Below is a small trained network, with its code and all its weights. Each question gives an input and a target symbol and asks what happens when units are switched off, that is, made to give their printed mean instead of their output.

import numpy as np


def w(rows, s, z=0):
    codes = np.array(rows[::2]) - 128.0
    scale = np.full(codes.shape[1], s)
    scale[-1] = z or s
    return codes * scale


def norm(h):
    return h / np.sqrt((h * h).mean(-1, keepdims=True) + 1e-5)


def f(y):
    return y / 2 * (1 + np.tanh(0.7978845608 * (y + 0.044715 * y**3)))


def softmax(a):
    e = np.exp(a - a.max(-1, keepdims=True))
    return e / e.sum(-1, keepdims=True)


def log_softmax(a):
    a = a - a.max(-1, keepdims=True)
    return a - np.log(np.exp(a).sum(-1, keepdims=True))


def net(x, mask):
    ids = ['ΓΘΠΣΩδεζλξτφ'.index(c) for c in x.split()]
    T = len(ids)
    res = E[ids] + P[:T]
    r = norm(res)
    for j in range(3):
        rows = slice(3 * j, 3 * j + 3)
        q, k, v = (r @ M[0][rows].T for M in (Q, K, V))
        z = softmax(np.where(np.tri(T) > 0, q @ k.T / 3**0.5, -1e9)) @ v
        o = O[0][rows]
        res = res + np.where(mask[j], z, o[:, -1]) @ o[:, :-1]
    y = f(norm(res) @ A[0][:, :-1].T + A[0][:, -1])
    res = res + np.where(mask[3:19], y, B[0][:, -1]) @ B[0][:, :-1]
    return log_softmax(norm(res)[-1] @ U[:, :-1].T + U[:, -1])


Q, K, V, O, A, B = {}, {}, {}, {}, {}, {}
E = w([
[145,240,54,110,140,115,69,71,196],'Γ',
[182,104,149,213,156,97,94,218,134],'Θ',
[135,137,150,130,103,144,126,43,132],'Π',
[132,110,209,48,128,163,124,159,118],'Σ',
[148,119,91,120,10,82,154,147,179],'Ω',
[69,93,93,96,159,105,79,139,149],'δ',
[77,100,43,101,80,113,111,70,154],'ε',
[168,147,95,110,169,52,117,169,166],'ζ',
[89,100,95,194,151,56,145,98,139],'λ',
[68,34,163,100,124,135,187,156,130],'ξ',
[140,133,176,137,221,160,94,89,122],'τ',
[51,45,128,72,128,59,143,198,133],'φ',
],0.014)
P = w([
[142,101,174,142,111,88,100,132,191],'0',
[134,171,210,89,92,95,91,82,25],'1',
[83,177,146,182,105,171,143,181,151],'2',
[158,143,191,66,102,88,109,106,20],'3',
[115,128,125,90,189,156,190,159,142],'4',
[136,2,112,183,117,192,88,163,112],'5',
[169,151,109,69,178,191,186,137,116],'6',
],0.013)
Q[0] = w([
[124,83,102,184,120,222,112,168,216],'h1',
[171,54,140,150,93,94,20,124,61],'h1',
[139,132,159,105,74,143,62,79,99],'h1',
[94,101,77,187,90,135,114,71,94],'h2',
[127,96,73,171,138,186,121,157,198],'h2',
[81,147,169,162,133,174,154,124,160],'h2',
[112,115,117,137,158,185,164,188,249],'h3',
[176,170,142,53,150,76,185,114,158],'h3',
[157,98,119,94,112,96,29,175,88],'h3',
],0.012)
K[0] = w([
[78,249,95,162,111,177,208,192,40],'h1',
[66,139,189,148,115,91,101,151,184],'h1',
[128,133,161,134,91,125,90,76,163],'h1',
[125,134,194,123,119,107,107,142,162],'h2',
[73,187,148,128,91,137,170,161,122],'h2',
[73,118,90,148,96,120,120,83,32],'h2',
[82,166,44,125,161,200,177,190,12],'h3',
[200,41,134,56,154,82,131,103,106],'h3',
[102,135,151,118,97,120,92,193,189],'h3',
],0.011)
V[0] = w([
[119,102,108,117,35,112,231,30,128],'h1',
[204,66,171,187,104,126,203,186,120],'h1',
[137,137,234,40,132,188,106,84,129],'h1',
[86,181,112,96,89,150,129,135,95],'h2',
[73,42,111,136,130,120,135,125,101],'h2',
[185,135,110,100,169,86,208,188,139],'h2',
[113,250,167,116,122,69,203,75,142],'h3',
[132,143,115,31,108,93,79,220,127],'h3',
[199,150,161,83,43,120,150,141,132],'h3',
],0.011)
O[0] = w([
[108,50,132,137,50,45,148,85,154,27],'h1',
[108,111,156,247,59,182,200,161,87,95],'h1',
[150,22,110,137,181,185,103,131,178,254],'h1',
[123,68,135,128,41,128,87,108,117,110],'h2',
[77,89,157,97,172,103,102,124,89,98],'h2',
[110,171,177,104,71,147,131,127,150,67],'h2',
[147,171,207,112,163,115,120,56,195,124],'h3',
[119,135,159,99,72,162,63,178,131,246],'h3',
[130,92,140,165,75,172,88,127,190,156],'h3',
],0.013,0.0053)
A[0] = w([
[159,156,177,133,133,135,28,48,71,107],'n1',
[127,46,145,135,167,71,181,19,197,74],'n2',
[118,90,145,204,16,113,155,106,134,78],'n3',
[134,130,178,133,190,85,147,202,213,253],'n4',
[69,203,106,110,181,131,94,218,79,125],'n5',
[83,142,110,139,114,160,91,178,109,93],'n6',
[115,77,140,157,169,164,82,146,161,94],'n7',
[105,104,127,131,119,157,110,113,114,109],'n8',
[180,88,158,85,112,132,63,201,124,183],'n9',
[145,123,20,88,54,133,161,100,145,187],'n10',
[158,106,103,5,105,43,17,73,153,170],'n11',
[137,195,60,102,215,154,36,115,123,146],'n12',
[169,83,230,68,129,126,152,177,97,181],'n13',
[118,110,122,165,101,148,171,189,27,96],'n14',
[97,154,196,102,40,124,128,155,149,168],'n15',
[95,161,53,115,150,40,201,105,87,235],'n16',
],0.011,0.0038)
B[0] = w([
[56,122,50,95,73,73,173,123,195,155],'n1',
[198,163,104,137,105,136,112,45,56,171],'n2',
[162,33,137,41,178,150,217,181,148,168],'n3',
[125,227,88,110,80,167,155,19,82,193],'n4',
[195,35,140,88,47,103,123,88,69,206],'n5',
[123,136,91,109,140,89,130,79,114,163],'n6',
[152,171,148,111,200,115,131,102,72,193],'n7',
[123,149,140,95,155,118,153,116,149,140],'n8',
[61,145,120,136,129,140,78,48,176,226],'n9',
[146,96,194,230,130,72,108,213,110,150],'n10',
[176,117,98,217,116,117,130,247,161,250],'n11',
[135,98,169,99,104,159,190,174,191,248],'n12',
[110,125,105,160,201,137,96,96,157,182],'n13',
[24,205,2,152,144,90,146,107,198,172],'n14',
[176,81,174,95,155,141,107,91,143,168],'n15',
[75,144,242,171,171,166,100,148,132,170],'n16',
],0.0092,0.011)
U = w([
[137,170,83,104,151,85,149,139,255,133],'Γ',
[142,155,74,180,90,189,154,170,78,149],'Θ',
[206,98,79,162,123,93,131,45,114,135],'Π',
[130,82,148,207,132,227,62,146,149,134],'Σ',
[143,47,204,129,80,134,181,126,166,123],'Ω',
[168,92,107,56,136,112,89,198,76,81],'δ',
[151,89,148,200,186,49,63,185,133,146],'ε',
[169,170,189,104,53,168,107,104,114,69],'ζ',
[90,159,206,140,168,72,139,119,129,251],'λ',
[63,79,78,149,171,110,207,146,174,122],'ξ',
[207,123,140,123,241,147,206,172,120,36],'τ',
[71,113,63,105,78,94,85,78,139,150],'φ',
],0.0091,0.0026)

Each question gives the input, a string of symbols that net reads in full, and the target symbol t.
The units are the heads (3 rows each of Q, K, V and O) and the neurons (one row each of A and B). Each row of codes is followed by its name. A weight is (code - 128) times the scale printed after its matrix; where a second scale follows, it is the last column's (O, A, B and U).
mask holds one flag per unit, heads first, then neurons. A switched-off unit (its flag False) gives its mean, the last column of its rows in O or B, instead of its output. The means were averaged over made-up inputs and are rounded, as every weight is.
A unit's drop is (log p(t) with every unit on - log p(t) with that unit switched off) / (log p(t) with every unit on - log p(t) with every unit switched off).
The circuit of an input: a set's keep is (log p(t) with only the set's units on - log p(t) with every unit switched off) / (log p(t) with every unit on - log p(t) with every unit switched off). Starting from the 12 units with the biggest drops (on a tie, the unit counted first), units are removed one at a time, each time the one whose removal leaves the highest keep (on an exact tie, the one counted first), for as long as the keep stays at least 0.8.
circuit, biggest first: the units of the circuit, biggest drop first
unit that matters most: the unit with the biggest drop
k most important neurons: the k neurons with the biggest drops, biggest first
heads that matter: for each layer, one digit per head in row order, 1 if its drop is at least 0.15 and else 0, layers parted by /
input Σ δ φ τ, target Σ: circuit, biggest first => (h3)
input δ Γ λ, target λ: circuit, biggest first => (h1 n16)
input δ ξ Ω Θ, target δ: 2 most important neurons => (n5 n12)
input Π ξ Σ ξ, target Π: circuit, biggest first => (n2 h3)
input ξ δ Π ξ δ Θ, target Π: circuit, biggest first => (h3 n2)
input ε Γ ζ, target ζ: heads that matter => 100
input Π ξ Γ ζ δ δ, target Γ: heads that matter => 101
input δ Γ Σ Σ Σ Σ ε, target ε: 2 most important neurons => (n10 n11)
input ξ ζ ξ ε τ Σ, target ξ: circuit, biggest first => (h1 n14 h3)
input λ ζ Γ Ω δ, target δ: heads that matter => 101
input Ω φ ζ Σ, target Ω: circuit, biggest first => (h1 n3)
input φ φ δ ζ Γ Σ, target δ: heads that matter => 101
input Σ δ δ, target δ: circuit, biggest first => (n5 h3)
input Θ ε Π, target Π: circuit, biggest first => (h3 n2)
input λ Σ τ Σ Γ λ ξ, target ξ: circuit, biggest first => (h1 h3 n14)
input Θ λ Ω Σ, target Θ: circuit, biggest first => (h1)
input Γ ξ Ω ξ δ ε φ, target φ: heads that matter => 000
input Γ Σ δ δ, target Γ: circuit, biggest first => (h3 n1)
input Σ τ ξ Σ δ ξ, target ξ: circuit, biggest first => (n14 h3)
input Σ φ τ, target τ: circuit, biggest first => (h3)
input Π Ω Π Ω, target Π: circuit, biggest first => (n2 h3)
input ε Γ ξ τ φ Γ, target ξ: heads that matter => 100
input Θ λ Θ Σ ε ε, target Θ: heads that matter => 100
input Σ ε ζ φ Σ ξ, target ζ: heads that matter => 101
input τ Γ Σ τ, target τ: heads that matter => 001
input φ Σ ξ Σ Θ Π, target ξ: 2 most important neurons => (n14 n3)
input φ Γ Σ Ω, target φ: unit that matters most => n14
